Here is a tiny trained network, its code and every weight. The questions are about switching its units off for an input and a class, where a switched-off unit gives its printed mean instead of its output.

import numpy as np


def w(rows, s, z=0):
    codes = np.array(rows[::2]) - 128.0
    scale = np.full(codes.shape[1], s)
    scale[-1] = z or s
    return codes * scale


def f(y):
    return np.maximum(y, 0)


def log_softmax(a):
    a = a - a.max(-1, keepdims=True)
    return a - np.log(np.exp(a).sum(-1, keepdims=True))


def net(x, mask):
    res = np.array(x, float).reshape(1, 7) / 4 @ E
    y = f(res @ A[0][:, :-1].T + A[0][:, -1])
    res = res + np.where(mask, y, B[0][:, -1]) @ B[0][:, :-1]
    return log_softmax(res[-1] @ U[:, :-1].T + U[:, -1])


A, B = {}, {}
E = w([
[76,230,132,130,213,53,73,64,190],'x0',
[105,147,101,91,108,177,75,193,115],'x1',
[126,112,177,93,144,126,162,122,222],'x2',
[86,155,229,150,91,150,96,76,116],'x3',
[173,190,190,126,171,139,83,146,160],'x4',
[2,93,110,59,178,105,63,91,136],'x5',
[155,53,125,113,143,58,106,180,72],'x6',
],0.011)
A[0] = w([
[103,185,114,102,207,130,68,66,157,165],'neuron 1',
[81,107,159,73,181,49,96,136,86,181],'neuron 2',
[111,118,68,60,77,156,136,167,122,194],'neuron 3',
[88,189,40,71,231,114,47,210,105,176],'neuron 4',
[96,97,87,81,110,194,128,171,106,87],'neuron 5',
[160,210,140,216,98,115,162,164,147,164],'neuron 6',
[57,103,88,170,115,102,102,117,53,153],'neuron 7',
[31,120,116,108,130,170,128,130,28,215],'neuron 8',
[129,127,98,76,164,65,166,126,140,44],'neuron 9',
[190,109,132,113,117,129,118,185,54,108],'neuron 10',
[149,72,130,71,82,127,156,180,111,104],'neuron 11',
[112,114,126,22,166,143,143,181,235,155],'neuron 12',
[106,169,205,119,92,175,65,191,134,96],'neuron 13',
[105,122,138,25,165,147,167,172,179,217],'neuron 14',
[94,131,125,47,186,157,132,169,175,163],'neuron 15',
[61,97,117,140,62,149,40,125,56,68],'neuron 16',
[185,87,127,176,128,140,87,236,48,252],'neuron 17',
[84,185,122,137,220,114,61,83,158,227],'neuron 18',
[161,155,218,97,73,191,6,159,150,135],'neuron 19',
],0.012,0.0028)
B[0] = w([
[137,78,138,212,126,110,88,42,223,238],'neuron 1',
[157,90,166,146,54,213,144,134,124,218],'neuron 2',
[133,107,228,127,166,187,113,163,159,193],'neuron 3',
[159,127,92,203,61,85,8,18,21,236],'neuron 4',
[61,136,184,137,179,148,80,152,199,188],'neuron 5',
[127,87,108,97,156,196,185,164,142,194],'neuron 6',
[113,96,126,92,134,204,120,126,154,199],'neuron 7',
[123,69,125,55,76,197,80,70,112,208],'neuron 8',
[125,149,153,139,127,180,41,151,106,172],'neuron 9',
[170,59,61,192,143,125,186,138,104,206],'neuron 10',
[113,94,131,188,171,123,92,150,138,208],'neuron 11',
[86,29,186,190,182,115,105,125,230,203],'neuron 12',
[80,216,161,64,150,187,141,202,112,188],'neuron 13',
[125,122,194,210,98,146,78,109,191,190],'neuron 14',
[130,120,214,194,89,132,111,133,150,188],'neuron 15',
[107,51,77,64,146,191,163,100,110,202],'neuron 16',
[185,114,30,185,166,40,196,119,79,244],'neuron 17',
[63,94,109,179,209,115,73,47,166,254],'neuron 18',
[65,202,195,81,157,193,80,222,87,208],'neuron 19',
],0.011,0.018)
U = w([
[103,149,156,68,119,161,135,183,106,194],'0',
[162,174,80,107,146,121,84,103,92,71],'1',
[117,238,107,9,80,7,108,158,58,5],'2',
[140,124,84,101,120,152,138,120,149,95],'3',
[134,128,102,99,83,123,85,90,29,104],'4',
[86,132,141,151,151,98,83,124,137,143],'5',
[200,136,78,178,102,121,179,166,68,141],'6',
],0.016)

Each question gives the input, the list of numbers given to net, and the class t.
The units are the neurons (one row each of A and B). Each row of codes is followed by its name. A weight is (code - 128) times the scale printed after its matrix; where a second scale follows, it is the last column's (A, B and U).
mask holds one flag per neuron, in row order. A switched-off neuron (its flag False) gives its mean, the last column of its row in B, instead of its output. The means were averaged over made-up inputs and are rounded, as every weight is.
A unit's drop is (log p(t) with every unit on - log p(t) with that unit switched off) / (log p(t) with every unit on - log p(t) with every unit switched off).
The circuit of an input: a set's keep is (log p(t) with only the set's units on - log p(t) with every unit switched off) / (log p(t) with every unit on - log p(t) with every unit switched off). Starting from the 12 units with the biggest drops (on a tie, the unit counted first), units are removed one at a time, each time the one whose removal leaves the highest keep (on an exact tie, the one counted first), for as long as the keep stays at least 0.8.
units of the circuit, in order: the units of the circuit, biggest drop first
top k neurons: the k neurons with the biggest drops, biggest first
drop when u is switched off: that unit's drop, to one decimal
input [1,-8,-8,-7,4,6,0], class 4: units of the circuit, in order -> [neuron 4]
input [-7,-4,3,4,0,6,1], class 0: units of the circuit, in order -> [neuron 18; neuron 1]
input [-5,6,-4,2,-6,7,1], class 4: top 2 neurons -> [neuron 8; neuron 4]
input [5,-7,-1,-3,4,-5,5], class 6: top 2 neurons -> [neuron 12; neuron 5]
input [-1,-7,2,5,2,-2,0], class 0: top 2 neurons -> [neuron 17; neuron 4]
input [-4,-3,-8,-8,-8,3,4], class 4: top 2 neurons -> [neuron 8; neuron 7]
input [-3,3,-5,6,4,8,0], class 4: top 2 neurons -> [neuron 4; neuron 8]
input [-6,-4,-6,2,-3,2,-8], class 0: top 4 neurons -> [neuron 4; neuron 1; neuron 17; neuron 18]
input [-1,1,1,1,-6,0,-5], class 0: drop when neuron 18 is switched off -> 0.2
input [-6,3,-3,2,5,8,7], class 4: drop when neuron 4 is switched off -> 0.3
input [-6,-4,-2,5,1,6,7], class 4: drop when neuron 1 is switched off -> 0.1
input [7,4,-8,5,-2,-7,-3], class 0: drop when neuron 4 is switched off -> 0.1
